Below is a small trained network, with its code and all its weights. Each question gives an input and a class and asks what happens when units are switched off, that is, made to give their printed mean instead of their output.

import numpy as np


def w(rows, s, z=0):
    codes = np.array(rows[::2]) - 128.0
    scale = np.full(codes.shape[1], s)
    scale[-1] = z or s
    return codes * scale


def norm(h):
    return h / np.sqrt((h * h).mean(-1, keepdims=True) + 1e-5)


def f(y):
    return y / 2 * (1 + np.tanh(0.7978845608 * (y + 0.044715 * y**3)))


def log_softmax(a):
    a = a - a.max(-1, keepdims=True)
    return a - np.log(np.exp(a).sum(-1, keepdims=True))


def net(x, mask):
    res = np.array(x, float).reshape(1, 7) / 4 @ E
    u = 0
    for l in range(3):
        y = f(norm(res) @ A[l][:, :-1].T + A[l][:, -1])
        res = res + np.where(mask[u : u + 13], y, B[l][:, -1]) @ B[l][:, :-1]
        u += 13
    return log_softmax(norm(res)[-1] @ U[:, :-1].T + U[:, -1])


A, B = {}, {}
E = w([
[163,185,252,216,170,141],'x0',
[137,110,147,126,94,133],'x1',
[227,15,150,155,203,166],'x2',
[3,4,133,204,102,145],'x3',
[121,133,126,128,143,133],'x4',
[107,169,98,143,107,246],'x5',
[144,115,139,130,101,126],'x6',
],0.0047)
A[0] = w([
[246,147,144,30,104,133,78],'L0N0',
[98,66,11,49,75,143,178],'L0N1',
[227,200,153,47,124,81,90],'L0N2',
[58,238,169,188,175,3,252],'L0N3',
[193,188,210,188,125,128,15],'L0N4',
[56,152,171,133,188,77,58],'L0N5',
[45,15,98,233,130,35,133],'L0N6',
[123,86,225,22,202,80,220],'L0N7',
[73,170,62,144,108,65,103],'L0N8',
[133,222,215,227,128,155,132],'L0N9',
[198,89,93,198,168,206,95],'L0N10',
[82,130,90,74,74,167,74],'L0N11',
[172,75,66,43,74,110,64],'L0N12',
],0.0061,0.0021)
B[0] = w([
[126,193,77,191,205,148,182],'L0N0',
[163,57,221,155,192,109,223],'L0N1',
[2,169,90,175,170,82,205],'L0N2',
[163,69,157,113,82,135,254],'L0N3',
[96,128,189,123,168,120,173],'L0N4',
[103,130,195,100,129,57,142],'L0N5',
[113,225,144,160,157,82,211],'L0N6',
[236,138,81,185,70,75,178],'L0N7',
[173,139,145,111,94,137,167],'L0N8',
[120,48,187,51,172,140,217],'L0N9',
[109,147,107,134,60,147,161],'L0N10',
[145,132,102,68,147,124,155],'L0N11',
[95,95,173,88,222,110,166],'L0N12',
],0.0068,0.0053)
A[1] = w([
[158,144,112,103,132,242,151],'L1N0',
[81,109,11,99,125,93,175],'L1N1',
[77,131,107,127,133,209,200],'L1N2',
[175,104,122,160,144,128,75],'L1N3',
[212,64,86,181,182,154,145],'L1N4',
[69,79,137,141,155,209,79],'L1N5',
[56,25,180,128,108,130,99],'L1N6',
[165,127,140,126,128,132,4],'L1N7',
[159,106,87,171,138,68,121],'L1N8',
[76,170,113,44,35,106,41],'L1N9',
[101,160,104,137,187,110,133],'L1N10',
[113,100,197,2,83,42,155],'L1N11',
[183,182,98,75,172,142,117],'L1N12',
],0.0083,0.0027)
B[1] = w([
[128,140,59,31,79,39,155],'L1N0',
[158,100,228,123,161,204,151],'L1N1',
[142,114,175,41,75,48,157],'L1N2',
[48,165,131,104,125,195,137],'L1N3',
[137,198,153,101,20,234,193],'L1N4',
[115,164,171,94,121,62,164],'L1N5',
[162,170,73,180,161,103,220],'L1N6',
[55,125,127,98,168,142,113],'L1N7',
[185,126,155,81,73,146,162],'L1N8',
[136,146,65,150,104,254,156],'L1N9',
[157,128,158,178,86,116,161],'L1N10',
[155,159,107,117,113,218,254],'L1N11',
[83,148,168,144,179,54,153],'L1N12',
],0.0066)
A[2] = w([
[1,183,110,215,145,82,208],'L2N0',
[144,157,179,202,142,82,192],'L2N1',
[210,130,168,171,114,144,133],'L2N2',
[198,175,101,109,114,129,154],'L2N3',
[125,25,1,20,226,150,137],'L2N4',
[192,124,136,218,78,66,61],'L2N5',
[185,121,106,131,115,100,81],'L2N6',
[98,45,155,172,64,147,166],'L2N7',
[42,30,86,230,76,113,73],'L2N8',
[102,125,187,133,160,136,93],'L2N9',
[159,161,205,78,188,141,253],'L2N10',
[133,40,70,89,209,140,117],'L2N11',
[139,101,110,108,23,164,84],'L2N12',
],0.0071,0.0027)
B[2] = w([
[136,141,27,128,173,131,168],'L2N0',
[116,96,92,123,94,162,212],'L2N1',
[61,109,88,83,129,156,196],'L2N2',
[98,195,114,101,97,79,175],'L2N3',
[97,40,204,190,163,138,148],'L2N4',
[86,128,80,71,144,83,165],'L2N5',
[88,147,154,49,104,82,129],'L2N6',
[216,205,117,180,172,135,145],'L2N7',
[115,253,146,210,220,82,130],'L2N8',
[107,88,124,134,136,167,146],'L2N9',
[77,38,80,173,109,124,254],'L2N10',
[98,93,221,153,77,181,128],'L2N11',
[125,129,77,102,96,118,160],'L2N12',
],0.0067)
U = w([
[95,176,80,230,254,82,109],'0',
[120,25,196,186,194,213,161],'1',
[171,152,71,119,76,238,11],'2',
[108,82,46,141,129,160,254],'3',
[145,94,107,90,113,71,94],'4',
],0.0091,0.0023)

Each question gives the input, the list of numbers given to net, and the class t.
The units are the neurons (one row each of A and B). Each row of codes is followed by its name. A weight is (code - 128) times the scale printed after its matrix; where a second scale follows, it is the last column's (A, B and U).
mask holds one flag per neuron, layer by layer. A switched-off neuron (its flag False) gives its mean, the last column of its row in B, instead of its output. The means were averaged over made-up inputs and are rounded, as every weight is.
A unit's drop is (log p(t) with every unit on - log p(t) with that unit switched off) / (log p(t) with every unit on - log p(t) with every unit switched off).
The circuit of an input: a set's keep is (log p(t) with only the set's units on - log p(t) with every unit switched off) / (log p(t) with every unit on - log p(t) with every unit switched off). Starting from the 12 units with the biggest drops (on a tie, the unit counted first), units are removed one at a time, each time the one whose removal leaves the highest keep (on an exact tie, the one counted first), for as long as the keep stays at least 0.8.
circuit, biggest first: the units of the circuit, biggest drop first
unit that matters most: the unit with the biggest drop
k most important neurons: the k neurons with the biggest drops, biggest first
k most important neurons of layer l: the k neurons of layer l with the biggest drops, biggest first
input [-7,5,-1,8,-8,-8,1], class 0: 3 most important neurons => (L0N6 L2N8 L0N9)
input [-3,0,8,0,-2,-1,-4], class 2: unit that matters most => L1N4
input [6,7,8,6,2,-6,1], class 2: 3 most important neurons of layer 0 => (L0N2 L0N7 L0N1)
input [-1,-4,3,7,-6,7,-3], class 0: circuit, biggest first => (L1N11 L2N8)
input [6,0,-6,-3,5,3,4], class 1: circuit, biggest first => (L0N9 L2N10)
input [-2,6,6,2,3,8,-4], class 4: circuit, biggest first => (L1N0 L1N2 L1N5)
input [6,7,7,3,7,-5,3], class 2: 3 most important neurons => (L1N4 L0N7 L0N1)
input [-6,8,-6,-1,-4,4,0], class 1: circuit, biggest first => (L2N4 L1N4 L0N1 L0N6)
input [4,-1,-5,4,8,-8,-2], class 4: 3 most important neurons => (L0N3 L1N4 L0N7)
input [-8,1,6,3,3,-6,-8], class 1: 2 most important neurons => (L0N12 L0N1)
input [-6,-7,-3,1,7,-6,0], class 1: circuit, biggest first => (L2N4 L0N1)
input [-6,-5,-6,-2,-4,3,1], class 1: circuit, biggest first => (L0N1 L1N4 L2N4 L0N6)
input [7,8,8,-7,7,-8,8], class 2: circuit, biggest first => (L1N4 L0N1)
input [0,1,6,-7,-2,5,0], class 0: circuit, biggest first => (L0N2 L1N12)
input [2,-8,-1,-3,1,-7,-2], class 4: 2 most important neurons => (L0N7 L0N3)
input [0,-8,-1,-1,8,3,0], class 4: most important neuron => (L1N0)
input [3,8,2,-6,1,-3,1], class 0: 2 most important neurons of layer 0 => (L0N0 L0N2)
input [2,-4,8,5,1,-2,0], class 2: 2 most important neurons => (L1N4 L0N2)
input [-3,-1,3,-6,-2,-6,-6], class 0: 2 most important neurons => (L0N0 L0N2)
input [-3,5,3,6,7,6,-6], class 0: circuit, biggest first => (L1N11 L1N6 L0N6)
